Each row has a class, written after it.
[ 35  39 -19  25  22  -3  29   9  53  -6  41  24  -3 -18  20 -68  10  42
 -23  47  11 -58  20  -7  39 -18 -64  24  45  62 -43 -73   2  -6  -7 -24
 -39 -64] => Z_621
[-37  25  33   5  45 -43 -40  65  23  38  25  28 -30  26  40  -9   6  24
 -15  50  23   5  42 -14  57 -44 -29 -18 -10 -23 -20  34  34  24 -37   6
  -8   4] => Z_648
[-13 -13  -6 -18 -13  42  15  11 -26   7 -16  27  10  -1   0   4   5  12
  -1  -3  13   0  23 -18 -36  13  29 -11 -31 -14 -50  37 -35  -9 -40 -24
 -16   4] => Z_389
[ 36   5 -31   5 -14  -6  37 -28  18  -6   7 -20  31 -14 -15 -25  -5   6
  -4 -16  -9  -7   8   3   5  11 -28  -1  30  29 -14 -39 -15   6  29   8
  -5 -14] => Z_568
[ -3  10  -1  -4  25  -6 -15  24  32   2  20  20 -14  -7  19 -19  10  19
 -18  34 -17 -16  11  -2  29 -18 -28   9  15  14 -12 -37  15  -3  16   6
  -8 -21] => Z_648
[-31   3   8 -19  18   3 -25   8  -4  19 -35  11  -5  -9  12   4  -1  -9
  -5   8  -1  16   1  -4 -21 -25  22  -5  -9 -20  14  -2   6 -11   5  11
  29  12] => Z_495
[ 20  18  -8  21 -13 -12  23  -6  21   2  24  -4  10   1   2 -23  -7   2
  -4  19  -1 -32   2  20  27  -6 -58  -4  16   9  -8 -15   9  17 -11   9
 -17 -13] => Z_626
[ 32   1 -22  14 -15 -25   3 -35  24 -19   7 -28   8 -13 -12  19 -13 -27
   8 -22 -43  -1 -40  33   2   6 -33  -9  18   7  41 -56  30  -9  51  48
  24   3] => Z_60
[  7  23  -3  19  40 -51 -22  31  53  28  28  11 -18   8  31 -29   6  12
 -21  46  14 -34   6  22  60 -40 -87 -15  35  19  -4 -49  55  30   8  22
  -7 -19] => Z_801
[  35    1  -30   23   -2  -62   31  -16   41  -18   55   -8   11   29
   -1  -38   -8   11   18   21    1  -21    2   33   46   16 -106    9
   46    5  -19  -46   17   39    9   58  -37  -20] => Z_389
[-18 -15   9 -10   1  26 -31  11 -26 -11 -17   5 -14 -10   1  48   8 -24
   9 -16  -9  28 -17  -6 -40   3  55  -9 -40 -30  15  28   0 -30   1  -4
  17  19] => Z_60
[  4  22  25  12   8 -19  13 -19  28  35 -44  -6   7  -5  -2 -44 -18  25
 -32  -4   7 -22   3   9  39 -41 -39 -11  10  45  11 -36  47   5   9  15
  33 -16] => Z_970
[ 10  -1  12  27   3 -43  10  10  21  19  -6 -10  -6  35  -8 -24 -14  15
  -1  17  30  -7  25  12  43 -16 -71 -17 -10 -11  -6  12  27  40 -30  21
   1   8] => Z_538
[ 18 -35 -18 -23 -53  56  42 -45 -28 -29 -20 -11  31 -16 -27   8   3 -15
  24 -44 -10   5 -21 -12 -76  46  49   3 -17   1 -26  16 -46 -22   3 -16
  -5   5] => Z_389
[-26  -3  20  -6  27 -31 -43  16  -9  20 -24   1 -24  22   9  36  -4 -30
  15  -7 -22  22  -7  20  14  -8   6  -7 -17 -36  46  13  22   6  24  39
  15  30] => Z_970
[ 12  19   3   9  19 -14  12  16  16  14  17   9  -7   0  13 -22  -1  21
  -8  22   4 -19   7   4  29  -7 -24   3  21   7  -9 -14   5   0  -6   1
 -24 -17] => Z_970
[ 12  10 -16   6   3 -10  10  -2   9   9   0  -7  14  -4  -4 -12   2   4
 -11   3   4  -2  14  -2   9  -8 -19  -9  12  13 -10 -14  -4   9   7   2
  -2  -6] => Z_568
[ 16  -3  19  16 -65  43  68 -32 -14  20 -39 -19  46  -7 -23 -29 -13  16
  -8 -35  30 -23  19 -13 -32   2   0 -32 -30  22 -54  57 -26  -1 -61 -44
   8   3] => Z_626
[ 36 -22 -17  -3 -41   9  19 -45   5  -8 -18 -34  26 -15 -22  15  -3 -31
  14 -44 -21  -9 -32  17 -40  30  -7 -17  14  14   9 -18  -1  -4  41   6
  18  14] => Z_801
[-27  -9  -2 -27  37   1 -60  43  -7  13   5  30 -32  -3  28  42  18 -13
  -3  17 -12   9  -2   6   2  -1  17  -4 -11 -34  12   0   3 -12  24   0
  -7  16] => Z_801
[  1 -13   7  21 -38 -31  14 -13  -5  23 -33 -24  15  40 -27  -1 -15 -26
  20 -34  17   8   3   0  -5   0 -23 -38 -26 -20   2  76  13  37 -25  20
  21  40] => Z_886
[ 21  24  21  41  14 -27  30   8  49  15  11  -1   0  10  10 -56  -9  45
 -26  27  40 -29  21   2  47 -45 -76 -14   6  37 -41 -26  43  10 -38   5
   5 -35] => Z_60
[ -9   5 -12  -7  19  27 -29  25  -6  -7   5  26 -15 -33  14  36  13  -7
 -13   9 -25   2 -14  -3 -20  -7  37 -11 -12 -10   9 -16   1 -37  11 -11
   4  -6] => Z_60
[ 24  12  -5  16  -8  -3  58 -10  31  15 -13  -8  25   0   2 -65  -4  37
 -11  19  40 -32  29  -5   1 -19 -58 -15  16  39 -61  -8  -5  13 -40 -12
  -6 -30] => Z_495
[  4 -10 -16 -26  -1   5 -36 -10  -5  -1  -4  -7   0 -25   3  45   6 -37
   4 -26 -40  14 -39  12 -25  19  32 -10  19 -13  44 -28  10 -20  67  14
  18  20] => Z_801
[-32  -5  19  -6   7   0 -26  37 -27  15   6  19  -4  10  12  26  14   1
   2   9  -2  21  14 -18  -9   0  38  -9 -13 -34  -2  70  -2   2 -30 -18
 -22  18] => Z_765
[-16  -6  16   3 -14  14   4  14 -19  23 -12   7  17   6  -2   4   2  12
  -6  -4   1   9  18 -18 -17  -4  22 -18 -10  -9 -18  60  -4   4 -35 -23
 -14   9] => Z_765
[ 42  -8 -28  10  -6 -31   6 -16  15 -35  57 -20  -6   6 -12   9   7 -18
  26  -2 -31   2 -27  27  19  49 -38  19  50 -25  18 -25  -7  16  49  33
 -14  11] => Z_322
[  9   9   9  23  30 -34  -1  43  35  22  35  25 -11  15  24 -44  19  37
 -21  48  50 -37  30   1  45 -31 -72 -10  23  10 -54  -3  22  25 -38  -8
 -30 -19] => Z_801
[ 23 -15 -12   4 -20  13  14 -12  -4 -12   7 -15   0  -3 -16  11   8 -15
  10 -12 -15   1 -15   6 -16  30  -1   4   6 -14  -3  10 -17   4  11  -5
   4  16] => Z_322
[  17   44    8   44   26  -49   16   17   60   17   54    8   -8   15
   26  -68  -12   38  -26   63   20  -47   16   25   91  -43 -114   22
   43   23  -14  -59   41   31  -22   22  -26  -42] => Z_626
[-18 -10  14 -14  -7 -27 -49 -14 -25   5 -50  -7 -10   6  -8  48   3 -48
  18 -39 -31  34 -24  10 -12   1  24  -8 -24 -26  70  12  29   2  45  29
  36  35] => Z_621
[-19   3  -1 -11   0  30 -11  26 -19  24 -30  30  -6  -5   1   6   2   9
 -18  -2   6   3  15 -26 -12 -11  36 -20 -24 -11 -10  48  -9  -9 -19 -29
   3   8] => Z_886
[  8   0  12  13  11 -40 -11  29  15  20  34   5  -8  23  15  -3  11   8
   5  18  30  -9  10   7  26  -2 -47 -23  14 -22 -26  25  11  24 -20   6
 -21  13] => Z_801
[ 24  -5   1  23  -1 -33  29  -3  17  -1  22 -11   3  29  -4 -23  -8  -1
  23   6   5 -16  10  20  20  12 -54   1  12  -6 -20   4 -10  19 -12  26
 -27   0] => Z_970
[ 20  -7  16  28 -10 -12  28   1   7  -6  10 -12   2  17  -4 -11  -2   9
  10  -3  29  -1  11   0   3  -4 -30 -17 -18  -4 -35  32   5   6 -42   0
  -5  -2] => Z_60
[-10 -26 -20 -25 -19   3 -42 -25 -41 -10 -36 -35   7  -7 -25  74   3 -79
  32 -51 -49  52 -26   5 -57  18  70   0 -28 -39  66  24 -13  -9  58  25
  34  53] => Z_568
[  5  10  -6  15   9  -3  25  39   9  -7  66  28  -2  14  20 -28   5  23
   2  43  25 -26  42   2  29   8 -39  13   3 -18 -60  24 -34   6 -55 -13
 -61 -17] => Z_626
[  1 -12 -32 -11  11  -5 -10  18   1 -25  57  27  -8   1   7   0  14  -7
  14  27 -14  -7  -4   5  -6  20  -3  24  19 -30 -18 -16 -27  -3   6  15
 -40  -2] => Z_389
[ -2   1 -14  -7  33 -43 -38  18  35 -17  41   3 -24  12  23  18   0 -21
  18  23 -53   5 -10  24  35   5 -41  14  24 -19  34 -51  20   5  58  55
 -10   0] => Z_648
[  8  16 -33 -11  29 -38 -20   8  23 -17  52  18 -14  -6  21  -1   7   2
   1  35 -25  -5 -19  23  40   5 -39  20  48  -5  23 -69  24  10  45  47
 -27 -21] => Z_389
[ 18  -4   2  -2 -18   1  48 -16   1   6 -13 -14  25   4  -7 -27  -5  12
  13 -10  24  -2  16  -5 -24  10 -13 -20   5   1 -37  23 -26   2 -21  -7
  -1  -2] => Z_495
[-23  21 -12   3  42 -32 -48  19  22  26 -14   4 -13  -2  12   2   1 -11
 -21  22 -12  10   7  10  34 -47 -18  -4   9   2  33 -45  37  12  32  35
  25   1] => Z_568
[-11  -1  -8 -26 -30  67  -2 -30 -23   0 -31   4  15 -42 -14  25  -8 -18
 -19 -29 -40   2 -22   1 -43  12  64   6 -12  -1  21 -17 -22 -38  30 -16
  28  10] => Z_626
[ -1  20   5  23  19 -16  18  39  24  15  45  24   5   8  22 -46   7  49
 -20  49  24 -28  36 -14  40 -20 -45  -4  26  18 -51  19   5  16 -51 -22
 -51 -33] => Z_765
[ -6  19  -3 -23  18  14   7   5   4  18 -28  13   4 -29  18 -16  -2  22
 -22  12   2   0   7  -8  -4 -19   6  -9  14  13  -3 -25   3 -19   7  -8
  13 -20] => Z_495
[ 14  -7 -21  -6  -1  33   2   5   0 -17  17   4  -5 -19  -4   0  16  -7
  -3   5 -17  -6 -10  -2 -18  21  14  14  15  -1 -15 -12 -21  -9  15 -18
  -5  -2] => Z_322
[-19 -11 -15  -9  34  21 -24  68 -19 -17  39  58 -28  -2  17  -1  32   9
  -1  40  13  -9  20 -29  -8   1  22  12  -7 -35 -40  53 -35 -10 -38 -34
 -53  -3] => Z_886
[  3   9   0 -13  -9 -18 -23 -41   6   2 -54 -14   1 -19 -10  19 -10 -34
  -1 -37 -43   9 -35  17   0  -8  -1  -4   2  20  73 -53  43  -6  72  32
  46   4] => Z_621
[-18 -13  11 -12 -21   7 -17  -7 -25   9 -23 -12  16  -1  -6  38  -2 -25
   8 -33 -33  29 -13  -6 -31  14  46 -15  -8 -18  29  42   7  -6  15  -1
  10  27] => Z_765
[ 18 -11   1  -1 -30   5  41 -31  -2   4 -33 -23  29  -1 -15 -21  -9  -6
  14 -20  14  -2   2  -3 -37   4 -11 -19  -4   6 -18  19 -16   1 -10  -3
  16   4] => Z_495
[  6  -6  13  27  -9 -30  27  20   7   6  41  -3  15  32   3 -25   4  20
  13  15  23  -6  29  -8  16   5 -36  -7  10 -13 -43  61  -7  26 -53  -8
 -45  -1] => Z_765
[-24   7  -8   4  60 -39 -41  68  22  -1  63  40 -30  16  34   5  20   6
   1  63 -17 -13  18   5  39 -12 -19  13  23 -25   1  -5  10   5  -1  12
 -54 -16] => Z_765
[-26   7   6  -1  39  -8 -38  67  13  11  35  36 -30   9  33   4  20  10
  -3  54  -1 -12  29 -16  17 -23 -11  -7 -13 -25 -25  26   1   2 -30 -12
 -31  -2] => Z_648
[  2  -1   9  10 -10  35  31   3  10  21 -30   5  11 -12 -14 -40  -8  35
 -30   5  34 -15  23 -25  -8 -21   9 -11 -24  18 -41   9  -7  -5 -46 -42
  11 -13] => Z_538
[-47   3  20  -6  15 -33 -75  12  -9  34 -45   1 -14  11   7  57   0 -34
  -4  -3 -42  23 -23  15   7 -30  10 -24 -11 -24  82  14  62  10  33  42
  36  35] => Z_765
[-28 -28  26 -13 -25  21 -30   5 -36  35 -50  -5   8   8  -9  44   2 -32
   7 -41  14  29  -5 -15 -55  -4  61 -39 -46 -39  -2  75  -9  -7 -20 -17
  34  54] => Z_801
[  4 -31   3   5 -14  27  21  11 -23  -5   3   1  -4  18 -15   9  11  -2
  15 -11  14  11  18  -8 -27  33  15  -4 -26 -36 -47  66 -44   8 -38 -26
 -10  22] => Z_322
[ 12  -2  -7   4   3  26  31  13  34  -9  37  14  10 -13  10 -48   5  30
 -10  24  -5 -29  25 -20  -1  -2 -18   9  11  27 -63 -21 -28 -14 -17 -26
 -25 -32] => Z_648
[ 27 -13 -29  -3   3   7  13  -2   3 -33  47   6  -5  -9  -1   3   9 -21
  24   8 -39 -16 -23  15 -17  39   5  31  28 -13   5 -33 -40 -22  32   9
 -40  -7] => Z_970
[ -5  -3  -7  -6  34  15 -20  41   4  -4  34  24 -33   4  17   3  20   6
  -3  35  -5  -3  12   2  15   8  -5  18   8 -24 -22  -1 -19   2  -2 -13
 -19  -1] => Z_322
[-18  19  19 -15   6   3   2 -11  -2  35 -61   0  11 -14   7 -10 -14  16
 -23  -7  14  15  11  -8  -5 -31   9 -23  -4   9   7  -1  23  -6  -2   4
  41  -1] => Z_495
[-23  -6 -16 -19  25  29 -28  32  -7  -9  14  31  -8 -20  17  17  15   0
  -8  20 -42   1   4  -6 -15   4  35  17   8  -6   5  -9 -10 -24  17 -12
 -28 -13] => Z_765
[-32   8   0 -42  22  11 -67   8  -4   6 -24  15 -21 -31  21  58   1 -29
  -8  -7 -70  23 -25   2  -6  -4  52  -4  -3 -14  70 -39  25 -28  81  22
  37  18] => Z_648
[-18 -28 -12 -17 -23   6 -36 -12 -44   6 -52 -25  11   2 -25  70   4 -68
  27 -47 -29  46 -16  -2 -60  11  64 -23 -44 -42  45  50 -17  -2  27  12
  31  55] => Z_568
[-25  17   0 -22   8   1 -57   2  -7   8 -19   7 -13 -17  15  54  -3 -35
  -8  -2 -54  11 -33  24   7  -7  15   0  -1 -22  76 -35  32 -17  57  32
  24  17] => Z_626
[ 10  -3 -32   8  29 -19   0  34  29 -28  78  22  -6   6  21 -17  15  11
   7  49 -29 -26  14   9  26  16 -43  33  44   3 -21 -32 -15  -3  10   7
 -70 -32] => Z_765
[-19 -32  27 -19 -32  -9 -21 -23 -25   7 -51 -39   4  17 -17  49 -12 -60
  36 -53 -26  45 -20   1 -37   6  39 -30 -50 -34  40  62  10   8  18  27
  46  53] => Z_648
[ 41 -19  -5   9 -24   2  37 -21  20  -7   9 -24  20   1  -8 -21   5  -4
  12 -16  14 -23 -13   6 -20  16 -38 -12  17  23 -31  -8  -2   5   1  -6
 -10  -7] => Z_801
[ 15 -29 -15 -13 -27  35  14  -8 -32 -37   1   9   6 -15 -13  11  21 -21
  25 -23  -7   3  -5 -18 -54  39  43  19 -18  -8 -20  29 -52 -25  -4 -37
 -30  -1] => Z_621
[ 16 -24 -16 -20 -13  37   7  -6  -9  -5  -8   3   9 -21  -1  15   5 -10
   4 -22 -15  -5  -5  -1 -38  23  20  -5  -2   2 -19  -5 -27 -23  19 -20
  -7   2] => Z_801
[-24 -20   3 -31  -1  15 -50  -7 -20  16 -51  -1  -7 -13   3  63   0 -38
   1 -38 -33  29 -26  10 -33   8  47 -21 -22 -24  44  -1  11 -22  53  13
  39  34] => Z_801
[-19  11  14  12  17  16  -5  58  -9   7  55  37 -11  10  23 -15  17  19
  -2  49  34 -12  35 -15   8 -11   1   6 -11 -38 -54  54 -31   2 -74 -34
 -51  -4] => Z_626
[  5  13 -37 -11  43  -4 -11  24  34 -21  46  26 -15 -22  26 -30  13   7
  -4  57 -16 -20  -9  10   8  -9 -23  36  49   2  -4 -79 -10 -17  30  16
 -28 -34] => Z_495
[ 30  -8   1  24  -4 -15  26  -7  27  -7  21 -24  -8  23 -10 -31   5  -1
  10  13  16 -12 -10  14  18   7 -53  10  16   4 -20  -4  10  34  -8   9
  -3  -3] => Z_322
[-17  19  15  11  30 -40  -5  22  26  31  -5  12  -3  17  18 -41  -4  22
 -11  37  34  -6  26   2  30 -44 -51 -10   9  -4 -16  -4  26  23 -26  24
  10  -5] => Z_495
[-28  16  -1  -3  45 -15 -18  58  12  20  27  53 -20  16  33 -15  13  32
 -16  54  25 -17  38  -6  32 -24 -28  -9  -2 -16 -44   2   5  11 -42   3
 -33 -16] => Z_389
[ 20   7  -4  10   4  42  29   9  19   3   8  15  -2 -17  -4 -49  17  48
 -36  26  23 -32  17 -13   8  -4 -24  12  19  33 -60 -17 -13  -5 -26 -43
  -8 -30] => Z_322
[-24  15  15  12  24 -35 -25  36  14  28  17  12  -5  16  22  -6   3  12
 -12  28  -2   4  15  -1  36 -29 -23  -8  14  -8   6  19  36  23 -17  11
 -16  -1] => Z_765
[  1   5   8   3   1 -19 -13 -13   2  18 -34 -14  -4   5  -2  14  -9 -25
   6 -11 -22  -3 -22  19   5 -12 -13 -14  -1   4  44 -10  28   6  27  26
  20  13] => Z_970
[ 15  -6 -14   1  17 -29  -9   3   8 -16  28  -4 -16  14   5  12  -3 -26
  25   7 -32  -1 -13  29  16  23 -25  18  20 -21  27 -24  -3  -1  37  38
 -24   4] => Z_970
[  1  12 -18  10   6 -17  -5   9  25  13   0   3  -3   9   2 -13  -6  -9
  -3   6 -11 -13   1   2  17 -15 -32 -13   7   7   6  -2  21  14   7  18
   3   0] => Z_886
[ 15  17  -9  19  36   2  20  36  40   7  24  20 -14  -2  17 -57   1  44
 -27  58  28 -35  34  -3  43 -29 -59   8  11  27 -43 -40  11  15 -34 -21
 -30 -45] => Z_538
[ 21   8 -18  11  -2   9  14  -6  26   7 -17  -5   4 -19 -10 -25  -5  13
 -22  13  -1 -28  -3   1  11 -14 -24 -10   6  30   5 -40  21   4   8 -13
   9 -19] => Z_538
[-20   6  10 -11 -10  20   5   5 -18  28 -30  19  12  -4   4   1   0  18
 -16  -3  22   5  13 -18 -17 -12  21 -29 -20  -2 -27  32   3   3 -37 -16
   7   4] => Z_389
